Below is a small trained network, with its code and all its weights. Each question gives an input and a class and asks what happens when units are switched off, that is, made to give their printed mean instead of their output.

import numpy as np


def w(rows, s, z=0):
    codes = np.array(rows[::2]) - 128.0
    scale = np.full(codes.shape[1], s)
    scale[-1] = z or s
    return codes * scale


def norm(h):
    return h / np.sqrt((h * h).mean(-1, keepdims=True) + 1e-5)


def f(y):
    return y / 2 * (1 + np.tanh(0.7978845608 * (y + 0.044715 * y**3)))


def log_softmax(a):
    a = a - a.max(-1, keepdims=True)
    return a - np.log(np.exp(a).sum(-1, keepdims=True))


def net(x, mask):
    res = np.array(x, float).reshape(1, 8) / 4 @ E
    u = 0
    for l in range(2):
        y = f(norm(res) @ A[l][:, :-1].T + A[l][:, -1])
        res = res + np.where(mask[u : u + 4], y, B[l][:, -1]) @ B[l][:, :-1]
        u += 4
    return log_softmax(norm(res)[-1] @ U[:, :-1].T + U[:, -1])


A, B = {}, {}
E = w([
[96,103,148,117,136,202,105,202,73,148,94,128],'x0',
[47,192,55,126,119,159,165,135,243,134,106,100],'x1',
[115,121,75,122,80,97,222,65,153,86,126,104],'x2',
[141,133,107,116,86,5,123,166,114,131,191,121],'x3',
[84,114,82,121,94,109,144,142,85,83,130,73],'x4',
[144,88,111,114,157,188,177,141,120,220,157,254],'x5',
[161,60,158,102,129,139,78,112,164,132,122,129],'x6',
[94,135,133,137,98,180,115,174,20,100,41,164],'x7',
],0.0044)
A[0] = w([
[153,63,218,106,162,134,91,118,107,172,170,181,91],'0.n1',
[80,149,166,127,127,96,45,166,93,66,118,32,123],'0.n2',
[3,175,96,139,123,173,177,83,174,140,80,135,3],'0.n3',
[109,70,83,100,72,159,121,145,121,76,89,104,116],'0.n4',
],0.0046,0.0027)
B[0] = w([
[126,125,169,65,155,112,62,174,171,168,63,74,222],'0.n1',
[132,171,89,253,153,121,52,154,100,166,71,87,252],'0.n2',
[104,41,212,126,203,141,94,130,121,165,186,177,176],'0.n3',
[96,78,129,134,109,118,171,48,97,150,92,162,160],'0.n4',
],0.0075,0.0029)
A[1] = w([
[134,108,179,107,175,95,131,149,22,190,113,225,3],'1.n1',
[119,146,108,53,140,253,194,141,205,157,108,163,88],'1.n2',
[38,148,108,163,147,107,88,100,66,38,83,82,136],'1.n3',
[182,49,170,79,172,160,49,123,52,171,135,172,23],'1.n4',
],0.0049,0.0021)
B[1] = w([
[122,195,134,83,105,111,195,172,97,87,137,166,216],'1.n1',
[64,91,59,254,98,230,84,87,130,138,193,30,218],'1.n2',
[251,139,169,133,66,172,136,172,103,133,114,79,255],'1.n3',
[121,142,187,90,169,65,141,196,166,164,105,99,251],'1.n4',
],0.0066,0.0031)
U = w([
[161,159,81,98,105,19,123,58,217,104,196,116,200],'0',
[116,86,91,96,42,111,179,92,28,74,106,175,35],'1',
[122,133,155,152,152,171,48,185,117,199,85,81,175],'2',
[84,204,109,114,107,171,157,165,86,116,157,245,28],'3',
[167,117,214,2,186,68,144,187,99,156,97,182,88],'4',
[218,185,133,189,74,131,117,112,40,76,71,79,186],'5',
[51,66,97,174,174,190,152,44,161,142,193,153,217],'6',
[153,95,164,106,156,153,35,71,181,110,70,128,4],'7',
],0.0086,0.0026)

Each question gives the input, the list of numbers given to net, and the class t.
The units are the neurons (one row each of A and B). Each row of codes is followed by its name. A weight is (code - 128) times the scale printed after its matrix; where a second scale follows, it is the last column's (A, B and U).
mask holds one flag per neuron, layer by layer. A switched-off neuron (its flag False) gives its mean, the last column of its row in B, instead of its output. The means were averaged over made-up inputs and are rounded, as every weight is.
A unit's drop is (log p(t) with every unit on - log p(t) with that unit switched off) / (log p(t) with every unit on - log p(t) with every unit switched off).
The circuit of an input: a set's keep is (log p(t) with only the set's units on - log p(t) with every unit switched off) / (log p(t) with every unit on - log p(t) with every unit switched off). Starting from all 8 units, units are removed one at a time, each time the one whose removal leaves the highest keep (on an exact tie, the one counted first), for as long as the keep stays at least 0.8.
units of the circuit, in order: the units of the circuit, biggest drop first
most important unit: the unit with the biggest drop
k most important neurons: the k neurons with the biggest drops, biggest first
top k neurons in layer l: the k neurons of layer l with the biggest drops, biggest first
drop of u: that unit's drop, to one decimal
input [6,3,-3,1,6,7,4,-2], class 6: units of the circuit, in order	(1.n2, 0.n2)
input [6,-1,-6,2,5,7,-2,-4], class 4: units of the circuit, in order	(1.n4, 0.n2)
input [7,2,-4,6,7,-4,0,0], class 5: units of the circuit, in order	(1.n3, 0.n1)
input [-2,0,-3,-1,-2,1,-2,5], class 3: units of the circuit, in order	(1.n1)
input [2,4,5,0,3,-6,3,-4], class 5: 2 most important neurons	(1.n3, 0.n2)
input [2,3,-2,-2,0,-5,-1,-7], class 5: 2 most important neurons	(0.n2, 0.n1)
input [2,2,3,-3,3,-4,6,-5], class 5: top 2 neurons in layer 0	(0.n1, 0.n2)
input [-8,-5,-3,-7,2,5,5,-5], class 4: 2 most important neurons	(1.n4, 0.n1)
input [-5,-3,-8,-4,-6,4,-6,1], class 4: top 2 neurons in layer 1	(1.n1, 1.n4)
input [2,-6,-5,2,4,0,6,8], class 4: 2 most important neurons	(1.n4, 1.n2)
input [-2,1,4,-4,5,-6,6,-5], class 5: 4 most important neurons	(1.n3, 0.n2, 0.n1, 1.n4)
input [5,0,4,8,-7,-2,-1,-1], class 0: top 3 neurons in layer 1	(1.n3, 1.n4, 1.n1)
input [-3,-7,-2,-8,-4,3,-8,8], class 4: top 2 neurons in layer 1	(1.n4, 1.n1)
input [-5,4,1,-8,-2,-6,1,-5], class 6: most important unit	0.n3
input [-4,-3,6,-5,2,2,0,5], class 1: top 2 neurons in layer 0	(0.n2, 0.n4)
input [5,5,1,1,-2,0,6,-8], class 6: top 2 neurons in layer 0	(0.n2, 0.n1)
input [6,7,-6,2,4,-7,-1,4], class 5: top 2 neurons in layer 0	(0.n1, 0.n4)
input [0,-3,1,5,-3,5,-2,7], class 4: top 2 neurons in layer 1	(1.n4, 1.n2)
input [4,6,-8,-8,0,8,-1,6], class 6: 3 most important neurons	(1.n2, 0.n2, 1.n3)
input [8,1,3,-3,-5,0,-3,-5], class 6: top neuron in layer 0	(0.n2)
input [1,8,-8,3,-1,7,-2,-4], class 6: 2 most important neurons	(1.n2, 0.n2)
input [3,2,6,-4,8,1,7,0], class 6: top 2 neurons in layer 0	(0.n3, 0.n2)
input [4,1,8,-8,-3,-2,-7,1], class 6: drop of 0.n3	0.2
